Below are the code and all the weights of a small trained network. Each question names an input and a target symbol and asks about switching units off, where a switched-off unit gives its printed mean instead of its output.

import numpy as np


def w(rows, s, z=0):
    codes = np.array(rows[::2]) - 128.0
    scale = np.full(codes.shape[1], s)
    scale[-1] = z or s
    return codes * scale


def f(y):
    return y / 2 * (1 + np.tanh(0.7978845608 * (y + 0.044715 * y**3)))


def softmax(a):
    e = np.exp(a - a.max(-1, keepdims=True))
    return e / e.sum(-1, keepdims=True)


def log_softmax(a):
    a = a - a.max(-1, keepdims=True)
    return a - np.log(np.exp(a).sum(-1, keepdims=True))


def net(x, mask):
    ids = ['αδζθμξπστφω'.index(c) for c in x.split()]
    T = len(ids)
    res = E[ids] + P[:T]
    q, k, v = (res @ M[0].T for M in (Q, K, V))
    z = softmax(np.where(np.tri(T) > 0, q @ k.T / 2**0.5, -1e9)) @ v
    res = res + np.where(mask[0], z, O[0][:, -1]) @ O[0][:, :-1]
    y = f(res @ A[0][:, :-1].T + A[0][:, -1])
    res = res + np.where(mask[1:13], y, B[0][:, -1]) @ B[0][:, :-1]
    return log_softmax(res[-1] @ U[:, :-1].T + U[:, -1])


Q, K, V, O, A, B = {}, {}, {}, {}, {}, {}
E = w([
[127,28,91,140,78],'α',
[155,103,124,115,202],'δ',
[203,143,175,155,106],'ζ',
[64,86,124,116,185],'θ',
[49,190,199,142,129],'μ',
[150,38,39,152,186],'ξ',
[88,116,185,77,195],'π',
[82,7,105,95,64],'σ',
[79,134,88,186,126],'τ',
[125,29,184,119,115],'φ',
[144,82,141,124,40],'ω',
],0.019)
P = w([
[112,252,66,80,131],'0',
[127,132,185,230,179],'1',
[149,90,143,230,176],'2',
[162,59,120,222,187],'3',
[138,120,177,225,163],'4',
[133,111,186,253,182],'5',
[121,150,206,249,166],'6',
],0.0048)
Q[0] = w([
[234,142,149,204,100],'h1',
[151,229,23,1,115],'h1',
],0.0094)
K[0] = w([
[217,146,136,57,128],'h1',
[132,55,214,244,166],'h1',
],0.011)
V[0] = w([
[28,120,144,147,64],'h1',
[76,120,100,249,156],'h1',
],0.016)
O[0] = w([
[101,32,43,131,160,193],'h1',
[192,170,40,8,128,254],'h1',
],0.011,0.012)
A[0] = w([
[159,136,159,131,246,110],'n1',
[170,67,157,112,94,173],'n2',
[140,176,110,165,152,114],'n3',
[99,132,162,90,189,3],'n4',
[60,155,88,133,116,143],'n5',
[112,137,117,82,138,68],'n6',
[117,97,202,118,139,87],'n7',
[166,162,141,176,118,131],'n8',
[174,153,116,70,99,156],'n9',
[66,156,132,96,127,94],'n10',
[133,137,77,170,66,157],'n11',
[176,117,162,105,137,114],'n12',
],0.014,0.0043)
B[0] = w([
[14,131,145,205,138,156],'n1',
[21,208,129,68,176,165],'n2',
[176,144,59,112,188,139],'n3',
[145,56,190,140,57,133],'n4',
[221,119,80,46,100,176],'n5',
[236,105,111,188,109,192],'n6',
[174,201,193,35,96,137],'n7',
[221,30,118,207,146,140],'n8',
[13,108,115,232,156,247],'n9',
[110,87,191,131,255,136],'n10',
[205,153,194,192,30,178],'n11',
[110,82,157,103,228,138],'n12',
],0.0098,0.015)
U = w([
[77,140,100,57,98,64],'α',
[159,147,164,151,176,71],'δ',
[176,170,117,174,98,155],'ζ',
[111,163,124,37,198,65],'θ',
[180,54,132,48,208,30],'μ',
[73,254,109,173,185,77],'ξ',
[86,159,165,166,78,148],'π',
[93,40,157,118,111,91],'σ',
[130,142,74,160,164,190],'τ',
[147,157,131,42,221,253],'φ',
[72,126,144,173,48,153],'ω',
],0.007,0.0052)

Each question gives the input, a string of symbols that net reads in full, and the target symbol t.
The units are the heads (2 rows each of Q, K, V and O) and the neurons (one row each of A and B). Each row of codes is followed by its name. A weight is (code - 128) times the scale printed after its matrix; where a second scale follows, it is the last column's (O, A, B and U).
mask holds one flag per unit, heads first, then neurons. A switched-off unit (its flag False) gives its mean, the last column of its rows in O or B, instead of its output. The means were averaged over made-up inputs and are rounded, as every weight is.
A unit's drop is (log p(t) with every unit on - log p(t) with that unit switched off) / (log p(t) with every unit on - log p(t) with every unit switched off).
The circuit of an input: a set's keep is (log p(t) with only the set's units on - log p(t) with every unit switched off) / (log p(t) with every unit on - log p(t) with every unit switched off). Starting from the 12 units with the biggest drops (on a tie, the unit counted first), units are removed one at a time, each time the one whose removal leaves the highest keep (on an exact tie, the one counted first), for as long as the keep stays at least 0.8.
units of the circuit, in order: the units of the circuit, biggest drop first
unit that matters most: the unit with the biggest drop
top k neurons: the k neurons with the biggest drops, biggest first
drop when u is switched off: that unit's drop, to one decimal
input θ σ ζ ζ φ, target φ: unit that matters most -> n9
input τ ξ δ, target ξ: units of the circuit, in order -> (n1 n9 h1)
input σ φ τ π, target σ: units of the circuit, in order -> (n4 h1)
input ξ π τ δ, target ξ: units of the circuit, in order -> (n1 h1)
input π δ τ ξ π, target σ: units of the circuit, in order -> (n4 n1)
input τ ω θ α τ τ, target ζ: top 2 neurons -> (n11 n2)
input σ τ τ π θ, target μ: top 2 neurons -> (n9 n11)
input δ ξ τ φ, target φ: top 2 neurons -> (n7 n9)
input ξ τ ξ φ ω, target ξ: top 2 neurons -> (n2 n9)
input ζ ξ μ ξ φ τ, target ζ: units of the circuit, in order -> (n9 h1 n8)
input α σ μ, target φ: top 3 neurons -> (n9 n11 n10)
input ω π ω τ ω, target π: drop when h1 is switched off -> 0.5
input π μ μ α, target π: drop when n8 is switched off -> 0.0
input τ τ π, target τ: drop when n9 is switched off -> 0.6
input τ τ τ τ τ π, target τ: drop when n4 is switched off -> -0.2
